Below are the code and all the weights of a small trained network. Each question names an input and a class and asks about switching units off, where a switched-off unit gives its printed mean instead of its output.

import numpy as np


def w(rows, s, z=0):
    codes = np.array(rows[::2]) - 128.0
    scale = np.full(codes.shape[1], s)
    scale[-1] = z or s
    return codes * scale


def norm(h):
    return h / np.sqrt((h * h).mean(-1, keepdims=True) + 1e-5)


def f(y):
    return y / 2 * (1 + np.tanh(0.7978845608 * (y + 0.044715 * y**3)))


def log_softmax(a):
    a = a - a.max(-1, keepdims=True)
    return a - np.log(np.exp(a).sum(-1, keepdims=True))


def net(x, mask):
    res = np.array(x, float).reshape(1, 3) / 4 @ E
    u = 0
    for l in range(3):
        y = f(norm(res) @ A[l][:, :-1].T + A[l][:, -1])
        res = res + np.where(mask[u : u + 7], y, B[l][:, -1]) @ B[l][:, :-1]
        u += 7
    return log_softmax(norm(res)[-1] @ U[:, :-1].T + U[:, -1])


A, B = {}, {}
E = w([
[254,111,132,172,188,96,37,227],'x0',
[204,138,87,206,54,236,137,127],'x1',
[208,102,17,87,190,198,152,15],'x2',
],0.0062)
A[0] = w([
[203,176,113,107,152,222,61,98,3],'L0N0',
[224,50,1,120,83,143,128,141,71],'L0N1',
[48,66,84,39,132,152,174,157,64],'L0N2',
[179,80,30,120,139,189,41,76,76],'L0N3',
[115,137,110,91,85,184,160,11,101],'L0N4',
[16,200,226,86,162,70,115,173,67],'L0N5',
[60,140,109,103,90,56,229,50,104],'L0N6',
],0.0061,0.003)
B[0] = w([
[156,79,101,48,153,191,183,133,169],'L0N0',
[127,32,121,42,96,131,151,184,211],'L0N1',
[174,194,193,143,101,181,154,1,166],'L0N2',
[181,22,90,84,159,155,120,130,216],'L0N3',
[143,186,133,154,89,77,131,228,230],'L0N4',
[153,62,29,112,83,46,149,112,253],'L0N5',
[79,200,117,47,200,158,84,145,237],'L0N6',
],0.007,0.0048)
A[1] = w([
[199,61,155,211,119,133,82,170,254],'L1N0',
[118,124,255,123,72,106,158,124,63],'L1N1',
[72,119,119,98,135,115,125,154,151],'L1N2',
[203,68,127,129,176,116,130,97,27],'L1N3',
[74,195,130,147,131,117,76,153,165],'L1N4',
[125,135,165,109,232,158,120,65,71],'L1N5',
[91,187,137,129,142,220,197,83,131],'L1N6',
],0.0076,0.0018)
B[1] = w([
[75,187,161,168,174,242,180,128,253],'L1N0',
[119,84,60,88,165,169,27,92,141],'L1N1',
[218,153,157,211,147,122,84,105,168],'L1N2',
[164,224,138,58,52,114,157,111,190],'L1N3',
[198,146,97,115,45,193,136,88,179],'L1N4',
[102,104,177,253,126,93,74,182,152],'L1N5',
[169,188,207,122,169,55,140,194,190],'L1N6',
],0.0067,0.0054)
A[2] = w([
[91,168,64,43,103,192,171,89,250],'L2N0',
[199,115,104,175,78,180,81,112,42],'L2N1',
[217,191,212,223,144,110,69,171,105],'L2N2',
[98,54,155,116,58,2,39,103,88],'L2N3',
[231,179,202,128,210,137,163,131,146],'L2N4',
[115,158,56,73,211,60,149,127,153],'L2N5',
[147,114,218,93,238,197,64,177,145],'L2N6',
],0.0062,0.0013)
B[2] = w([
[174,187,206,144,162,41,66,51,255],'L2N0',
[145,41,103,215,98,236,141,159,149],'L2N1',
[86,99,109,76,114,146,130,49,221],'L2N2',
[160,3,61,211,192,151,123,218,220],'L2N3',
[101,50,52,157,144,66,98,84,241],'L2N4',
[23,132,145,169,144,216,116,94,231],'L2N5',
[55,118,131,116,106,110,90,52,223],'L2N6',
],0.0067,0.0042)
U = w([
[180,146,158,158,99,141,182,180,90],'0',
[75,147,178,179,82,225,110,134,158],'1',
[117,114,176,118,127,121,164,139,2],'2',
[122,60,92,176,122,73,134,225,150],'3',
[203,74,87,64,133,190,155,109,154],'4',
[125,249,173,73,117,93,143,93,169],'5',
[142,112,194,136,127,113,138,132,5],'6',
[39,115,116,128,185,91,81,63,142],'7',
],0.018,0.0099)

Each question gives the input, the list of numbers given to net, and the class t.
The units are the neurons (one row each of A and B). Each row of codes is followed by its name. A weight is (code - 128) times the scale printed after its matrix; where a second scale follows, it is the last column's (A, B and U).
mask holds one flag per neuron, layer by layer. A switched-off neuron (its flag False) gives its mean, the last column of its row in B, instead of its output. The means were averaged over made-up inputs and are rounded, as every weight is.
A unit's drop is (log p(t) with every unit on - log p(t) with that unit switched off) / (log p(t) with every unit on - log p(t) with every unit switched off).
The circuit of an input: a set's keep is (log p(t) with only the set's units on - log p(t) with every unit switched off) / (log p(t) with every unit on - log p(t) with every unit switched off). Starting from the 12 units with the biggest drops (on a tie, the unit counted first), units are removed one at a time, each time the one whose removal leaves the highest keep (on an exact tie, the one counted first), for as long as the keep stays at least 0.8.
circuit, biggest first: the units of the circuit, biggest drop first
k most important neurons: the k neurons with the biggest drops, biggest first
k most important neurons of layer l: the k neurons of layer l with the biggest drops, biggest first
drop when u is switched off: that unit's drop, to one decimal
input [-5,-1,8], class 7: 3 most important neurons of layer 1 -> L1N6, L1N5, L1N4
input [5,8,-3], class 1: circuit, biggest first -> L1N0
input [5,0,-8], class 1: 2 most important neurons -> L1N0, L0N1
input [-2,-1,-3], class 3: 2 most important neurons -> L0N5, L1N0
input [1,-4,1], class 3: 2 most important neurons -> L1N0, L2N3
input [-6,8,-2], class 5: 2 most important neurons -> L1N6, L2N3
input [-2,-3,-4], class 3: 2 most important neurons -> L2N3, L0N5
input [8,-7,7], class 7: 2 most important neurons -> L0N5, L2N6
input [5,-3,3], class 7: 3 most important neurons -> L0N5, L2N6, L1N4
input [8,-1,-7], class 7: 2 most important neurons of layer 0 -> L0N4, L0N1
input [-3,8,-1], class 0: 2 most important neurons -> L2N5, L2N6
input [3,-7,-2], class 3: 2 most important neurons -> L0N5, L2N3
input [5,-4,3], class 7: drop when L0N5 is switched off -> 0.1
input [6,-4,-2], class 7: most important neuron -> L1N0
input [-6,2,6], class 5: drop when L0N4 is switched off -> 0.3
input [1,-7,-1], class 3: drop when L1N0 is switched off -> 0.1
